Below are the code and all the weights of a small trained network. Each question names an input and a class and asks about switching units off, where a switched-off unit gives its printed mean instead of its output.

import numpy as np


def w(rows, s, z=0):
    codes = np.array(rows[::2]) - 128.0
    scale = np.full(codes.shape[1], s)
    scale[-1] = z or s
    return codes * scale


def f(y):
    return np.maximum(y, 0)


def log_softmax(a):
    a = a - a.max(-1, keepdims=True)
    return a - np.log(np.exp(a).sum(-1, keepdims=True))


def net(x, mask):
    res = np.array(x, float).reshape(1, 3) / 4 @ E
    y = f(res @ A[0][:, :-1].T + A[0][:, -1])
    res = res + np.where(mask, y, B[0][:, -1]) @ B[0][:, :-1]
    return log_softmax(res[-1] @ U[:, :-1].T + U[:, -1])


A, B = {}, {}
E = w([
[79,242,189,226,204],'x0',
[218,121,242,36,214],'x1',
[208,254,17,75,121],'x2',
],0.0069)
A[0] = w([
[183,119,195,86,177,123],'n0',
[69,127,70,186,57,122],'n1',
[110,199,164,195,187,78],'n2',
[169,57,91,70,69,88],'n3',
[171,52,90,79,92,131],'n4',
[68,125,77,190,70,99],'n5',
[69,139,58,190,65,85],'n6',
[69,125,78,183,70,101],'n7',
[104,190,159,171,185,95],'n8',
[167,59,101,59,65,85],'n9',
[113,178,154,158,167,185],'n10',
[174,43,86,46,52,46],'n11',
[63,129,85,167,67,126],'n12',
[158,185,88,97,133,245],'n13',
[86,53,189,161,137,119],'n14',
[160,75,107,95,83,254],'n15',
[111,214,163,195,187,75],'n16',
[204,254,36,87,135,58],'n17',
[116,64,138,127,127,126],'n18',
[44,35,213,171,141,56],'n19',
[180,123,178,85,177,120],'n20',
[98,207,161,180,197,79],'n21',
[85,56,184,167,141,179],'n22',
[182,130,184,85,189,93],'n23',
[175,116,183,89,179,125],'n24',
[181,126,204,84,180,66],'n25',
],0.0083)
B[0] = w([
[136,78,70,103,172,198],'n0',
[145,73,75,80,190,201],'n1',
[76,135,148,97,95,173],'n2',
[67,151,177,109,97,186],'n3',
[72,141,164,135,113,199],'n4',
[147,80,89,69,177,187],'n5',
[148,74,56,52,177,188],'n6',
[144,82,80,74,179,185],'n7',
[58,137,151,99,92,170],'n8',
[66,148,168,105,99,186],'n9',
[80,101,123,161,122,196],'n10',
[67,151,163,82,82,188],'n11',
[143,92,90,92,184,191],'n12',
[143,88,100,227,115,241],'n13',
[178,127,74,152,69,197],'n14',
[81,115,150,206,157,254],'n15',
[64,138,162,86,83,177],'n16',
[202,130,45,128,2,209],'n17',
[140,140,106,157,82,167],'n18',
[204,152,50,104,13,201],'n19',
[130,74,71,103,171,189],'n20',
[62,137,159,91,85,176],'n21',
[166,120,88,179,91,223],'n22',
[135,62,44,76,171,184],'n23',
[136,91,94,107,171,191],'n24',
[142,79,67,61,163,180],'n25',
],0.0089,0.0095)
U = w([
[152,107,110,74,218,118],'0',
[24,140,148,116,106,109],'1',
[220,134,113,159,65,97],'2',
[117,121,141,252,200,245],'3',
[153,166,172,108,167,90],'4',
[168,180,168,111,166,91],'5',
[141,175,154,117,157,89],'6',
[159,153,175,111,163,90],'7',
],0.019,0.012)

Each question gives the input, the list of numbers given to net, and the class t.
The units are the neurons (one row each of A and B). Each row of codes is followed by its name. A weight is (code - 128) times the scale printed after its matrix; where a second scale follows, it is the last column's (A, B and U).
mask holds one flag per neuron, in row order. A switched-off neuron (its flag False) gives its mean, the last column of its row in B, instead of its output. The means were averaged over made-up inputs and are rounded, as every weight is.
A unit's drop is (log p(t) with every unit on - log p(t) with that unit switched off) / (log p(t) with every unit on - log p(t) with every unit switched off).
The circuit of an input: a set's keep is (log p(t) with only the set's units on - log p(t) with every unit switched off) / (log p(t) with every unit on - log p(t) with every unit switched off). Starting from the 12 units with the biggest drops (on a tie, the unit counted first), units are removed one at a time, each time the one whose removal leaves the highest keep (on an exact tie, the one counted first), for as long as the keep stays at least 0.8.
units of the circuit, in order: the units of the circuit, biggest drop first
top k neurons: the k neurons with the biggest drops, biggest first
drop of u: that unit's drop, to one decimal
input [1,3,4], class 2: units of the circuit, in order : n17
input [3,-3,2], class 3: units of the circuit, in order : n19; n11
input [7,5,-8], class 2: top 3 neurons : n19; n14; n22
input [-8,-7,8], class 1: top 3 neurons : n11; n3; n9
input [-6,3,-7], class 2: top 3 neurons : n19; n14; n22
input [-2,-4,-4], class 0: top 2 neurons : n17; n13
input [-1,-5,5], class 0: top 2 neurons : n19; n6
input [2,6,8], class 2: top 2 neurons : n17; n13
input [7,-5,-1], class 1: top 2 neurons : n16; n21
input [3,-1,-7], class 2: drop of n19 : 0.1
input [-2,3,6], class 2: drop of n17 : 0.7
input [-6,-8,2], class 0: drop of n19 : 0.0
